Below is a small trained network, with its code and all its weights. Each question gives an input and a class and asks what happens when units are switched off, that is, made to give their printed mean instead of their output.

import numpy as np


def w(rows, s, z=0):
    codes = np.array(rows[::2]) - 128.0
    scale = np.full(codes.shape[1], s)
    scale[-1] = z or s
    return codes * scale


def norm(h):
    return h / np.sqrt((h * h).mean(-1, keepdims=True) + 1e-5)


def f(y):
    return np.maximum(y, 0)


def log_softmax(a):
    a = a - a.max(-1, keepdims=True)
    return a - np.log(np.exp(a).sum(-1, keepdims=True))


def net(x, mask):
    res = np.array(x, float).reshape(1, 4) / 4 @ E
    u = 0
    for l in range(2):
        y = f(norm(res) @ A[l][:, :-1].T + A[l][:, -1])
        res = res + np.where(mask[u : u + 6], y, B[l][:, -1]) @ B[l][:, :-1]
        u += 6
    return log_softmax(norm(res)[-1] @ U[:, :-1].T + U[:, -1])


A, B = {}, {}
E = w([
[77,205,181],'x0',
[143,252,50],'x1',
[115,144,169],'x2',
[70,149,78],'x3',
],0.0028)
A[0] = w([
[195,24,123,24],'0.n1',
[58,235,64,99],'0.n2',
[254,192,195,113],'0.n3',
[127,156,226,255],'0.n4',
[191,118,187,60],'0.n5',
[237,132,130,110],'0.n6',
],0.0085,0.004)
B[0] = w([
[140,101,75,193],'0.n1',
[197,178,45,236],'0.n2',
[3,170,118,193],'0.n3',
[142,137,166,254],'0.n4',
[147,136,55,158],'0.n5',
[148,89,142,169],'0.n6',
],0.011,0.0055)
A[1] = w([
[173,155,186,150],'1.n1',
[141,42,97,62],'1.n2',
[146,32,99,71],'1.n3',
[75,9,173,164],'1.n4',
[93,221,185,254],'1.n5',
[112,17,64,101],'1.n6',
],0.013,0.0045)
B[1] = w([
[255,167,173,164],'1.n1',
[57,239,157,199],'1.n2',
[72,214,180,209],'1.n3',
[149,127,153,232],'1.n4',
[121,24,100,254],'1.n5',
[126,172,176,241],'1.n6',
],0.0078,0.0071)
U = w([
[179,45,206,78],'0',
[83,243,196,194],'1',
[182,191,4,200],'2',
[24,50,83,2],'3',
],0.017,0.0023)

Each question gives the input, the list of numbers given to net, and the class t.
The units are the neurons (one row each of A and B). Each row of codes is followed by its name. A weight is (code - 128) times the scale printed after its matrix; where a second scale follows, it is the last column's (A, B and U).
mask holds one flag per neuron, layer by layer. A switched-off neuron (its flag False) gives its mean, the last column of its row in B, instead of its output. The means were averaged over made-up inputs and are rounded, as every weight is.
A unit's drop is (log p(t) with every unit on - log p(t) with that unit switched off) / (log p(t) with every unit on - log p(t) with every unit switched off).
The circuit of an input: a set's keep is (log p(t) with only the set's units on - log p(t) with every unit switched off) / (log p(t) with every unit on - log p(t) with every unit switched off). Starting from all 12 units, units are removed one at a time, each time the one whose removal leaves the highest keep (on an exact tie, the one counted first), for as long as the keep stays at least 0.8.
units of the circuit, in order: the units of the circuit, biggest drop first
unit that matters most: the unit with the biggest drop
top k neurons: the k neurons with the biggest drops, biggest first
top k neurons in layer l: the k neurons of layer l with the biggest drops, biggest first
drop when u is switched off: that unit's drop, to one decimal
input [6,-1,4,8], class 2: units of the circuit, in order => (0.n2)
input [3,-4,7,-5], class 0: top 2 neurons => (0.n4; 1.n1)
input [4,1,1,-8], class 3: units of the circuit, in order => (0.n3; 1.n5)
input [6,0,-4,-6], class 3: units of the circuit, in order => (0.n3; 1.n5)
input [3,1,6,0], class 0: top 3 neurons in layer 0 => (0.n4; 0.n1; 0.n5)
input [7,5,-8,-8], class 3: top 2 neurons => (0.n3; 1.n5)
input [-2,-1,7,-3], class 3: top 2 neurons => (0.n3; 0.n2)
input [3,-5,-4,5], class 0: top 2 neurons => (0.n1; 0.n2)
input [-7,7,4,-4], class 3: top 3 neurons => (0.n3; 0.n2; 0.n1)
input [6,-1,-3,-7], class 3: drop when 0.n3 is switched off => 0.7
input [1,3,-5,-2], class 2: drop when 0.n2 is switched off => 0.6
input [3,7,-2,-7], class 3: drop when 0.n2 is switched off => -0.1
input [3,-6,1,-3], class 0: top 2 neurons => (0.n4; 0.n2)
input [-2,-3,-8,8], class 1: unit that matters most => 0.n2
